Below is a small trained network, with its code and all its weights. Each question gives an input and a target symbol and asks what happens when units are switched off, that is, made to give their printed mean instead of their output.

import numpy as np


def w(rows, s, z=0):
    codes = np.array(rows[::2]) - 128.0
    scale = np.full(codes.shape[1], s)
    scale[-1] = z or s
    return codes * scale


def norm(h):
    return h / np.sqrt((h * h).mean(-1, keepdims=True) + 1e-5)


def f(y):
    return np.maximum(y, 0)


def softmax(a):
    e = np.exp(a - a.max(-1, keepdims=True))
    return e / e.sum(-1, keepdims=True)


def log_softmax(a):
    a = a - a.max(-1, keepdims=True)
    return a - np.log(np.exp(a).sum(-1, keepdims=True))


def net(x, mask):
    ids = ['αβγδεθλμπσφω'.index(c) for c in x.split()]
    T = len(ids)
    res = E[ids] + P[:T]
    q, k, v = (norm(res) @ M[0].T for M in (Q, K, V))
    z = softmax(np.where(np.tri(T) > 0, q @ k.T / 2**0.5, -1e9)) @ v
    res = res + np.where(mask[0], z, O[0][:, -1]) @ O[0][:, :-1]
    y = f(norm(res) @ A[0][:, :-1].T + A[0][:, -1])
    res = res + np.where(mask[1:13], y, B[0][:, -1]) @ B[0][:, :-1]
    return log_softmax(norm(res)[-1] @ U[:, :-1].T + U[:, -1])


Q, K, V, O, A, B = {}, {}, {}, {}, {}, {}
E = w([
[67,255,141,110,4],'α',
[123,117,132,137,103],'β',
[135,117,152,67,117],'γ',
[117,114,116,137,110],'δ',
[155,140,77,126,126],'ε',
[139,145,67,115,114],'θ',
[80,24,132,185,131],'λ',
[120,117,121,137,115],'μ',
[118,113,118,137,108],'π',
[116,153,123,157,121],'σ',
[41,144,145,128,128],'φ',
[122,118,131,136,111],'ω',
],0.0081)
P = w([
[198,135,155,114,249],'0',
[126,85,181,146,47],'1',
[118,87,176,142,51],'2',
[112,84,168,140,54],'3',
[105,91,159,138,62],'4',
[100,87,151,138,60],'5',
[92,86,139,136,68],'6',
[90,88,128,136,73],'7',
[83,84,119,134,75],'8',
[82,87,111,132,85],'9',
[79,87,110,132,80],'10',
],0.0019)
Q[0] = w([
[15,53,160,140,51],'head 1',
[50,4,74,186,3],'head 1',
],0.0055)
K[0] = w([
[126,159,191,141,245],'head 1',
[168,172,115,129,253],'head 1',
],0.0064)
V[0] = w([
[127,245,200,123,254],'head 1',
[136,139,170,103,40],'head 1',
],0.0033)
O[0] = w([
[41,202,138,113,115,92],'head 1',
[183,108,98,252,61,8],'head 1',
],0.0037,0.0011)
A[0] = w([
[129,142,192,168,70,187],'neuron 1',
[123,244,102,84,69,93],'neuron 2',
[202,184,145,32,124,87],'neuron 3',
[192,84,133,175,130,66],'neuron 4',
[102,230,127,249,129,169],'neuron 5',
[178,192,200,165,126,184],'neuron 6',
[171,51,116,72,100,128],'neuron 7',
[185,172,117,79,154,9],'neuron 8',
[52,161,63,99,34,97],'neuron 9',
[126,101,138,4,126,6],'neuron 10',
[89,203,124,84,114,157],'neuron 11',
[138,192,156,145,129,59],'neuron 12',
],0.0047,0.0023)
B[0] = w([
[139,141,72,125,176,199],'neuron 1',
[92,51,126,181,123,173],'neuron 2',
[106,141,186,197,67,149],'neuron 3',
[120,117,158,160,45,141],'neuron 4',
[107,140,63,2,88,171],'neuron 5',
[148,157,69,144,182,142],'neuron 6',
[84,144,139,138,186,199],'neuron 7',
[122,62,125,102,52,132],'neuron 8',
[184,163,157,125,157,255],'neuron 9',
[185,101,79,105,55,154],'neuron 10',
[144,105,145,184,111,181],'neuron 11',
[165,133,107,117,123,133],'neuron 12',
],0.0051,0.0043)
U = w([
[172,92,67,194,54,183],'α',
[179,160,62,209,192,200],'β',
[146,176,25,62,144,138],'γ',
[131,74,117,34,150,67],'δ',
[184,161,199,103,140,213],'ε',
[148,170,165,88,251,194],'θ',
[68,45,129,180,155,88],'λ',
[164,85,210,81,34,94],'μ',
[125,74,119,52,167,54],'π',
[28,165,180,107,121,118],'σ',
[107,223,126,149,34,3],'φ',
[146,172,213,220,130,121],'ω',
],0.011,0.0023)

Each question gives the input, a string of symbols that net reads in full, and the target symbol t.
The units are the heads (2 rows each of Q, K, V and O) and the neurons (one row each of A and B). Each row of codes is followed by its name. A weight is (code - 128) times the scale printed after its matrix; where a second scale follows, it is the last column's (O, A, B and U).
mask holds one flag per unit, heads first, then neurons. A switched-off unit (its flag False) gives its mean, the last column of its rows in O or B, instead of its output. The means were averaged over made-up inputs and are rounded, as every weight is.
A unit's drop is (log p(t) with every unit on - log p(t) with that unit switched off) / (log p(t) with every unit on - log p(t) with every unit switched off).
The circuit of an input: a set's keep is (log p(t) with only the set's units on - log p(t) with every unit switched off) / (log p(t) with every unit on - log p(t) with every unit switched off). Starting from the 12 units with the biggest drops (on a tie, the unit counted first), units are removed one at a time, each time the one whose removal leaves the highest keep (on an exact tie, the one counted first), for as long as the keep stays at least 0.8.
circuit, biggest first: the units of the circuit, biggest drop first
most important unit: the unit with the biggest drop
top k neurons: the k neurons with the biggest drops, biggest first
drop when u is switched off: that unit's drop, to one decimal
input φ θ β ε ω θ θ φ σ β, target φ: circuit, biggest first	head 1; neuron 9
input λ φ θ μ δ, target λ: top 4 neurons	neuron 7; neuron 5; neuron 9; neuron 4
input φ β γ ω ε π ω π ω ω θ, target α: top 3 neurons	neuron 1; neuron 5; neuron 4
input β μ ω β λ φ δ ω, target β: circuit, biggest first	neuron 1; neuron 5; neuron 2
input β γ σ θ, target α: circuit, biggest first	neuron 2
input ω ω σ φ γ ε σ σ γ μ μ, target ω: circuit, biggest first	head 1; neuron 9; neuron 5
input ε θ σ θ δ π ω, target ε: top 3 neurons	neuron 9; neuron 5; neuron 2
input φ π θ, target β: circuit, biggest first	neuron 5; neuron 9
input φ π β μ ε ω, target φ: circuit, biggest first	head 1; neuron 7
input μ μ θ β ε, target α: circuit, biggest first	neuron 4; head 1
input δ λ ε α μ, target δ: circuit, biggest first	head 1; neuron 10; neuron 7
input β σ π μ φ μ, target β: top 2 neurons	neuron 5; neuron 1
input β β λ β, target β: top 3 neurons	neuron 1; neuron 5; neuron 2
input ε ε θ θ β β β θ π, target ε: most important unit	neuron 9
input β θ σ π λ σ θ δ μ, target β: top 3 neurons	neuron 5; neuron 2; neuron 9
input β μ θ π α θ π φ μ θ δ, target β: top 2 neurons	neuron 5; neuron 9
input ε γ ω δ, target ε: top 2 neurons	neuron 9; neuron 5
input λ α λ ω γ μ, target λ: top 2 neurons	neuron 7; neuron 9
input θ ε θ μ θ π σ θ φ ε π, target θ: top 4 neurons	neuron 9; neuron 2; neuron 5; neuron 11
input ε δ λ β, target ε: top neuron	neuron 5
input θ π δ θ ε, target α: top 3 neurons	neuron 4; neuron 9; neuron 1
input θ γ μ δ δ ω π, target θ: drop when neuron 9 is switched off	0.3
input ω λ β, target ω: drop when head 1 is switched off	1.2
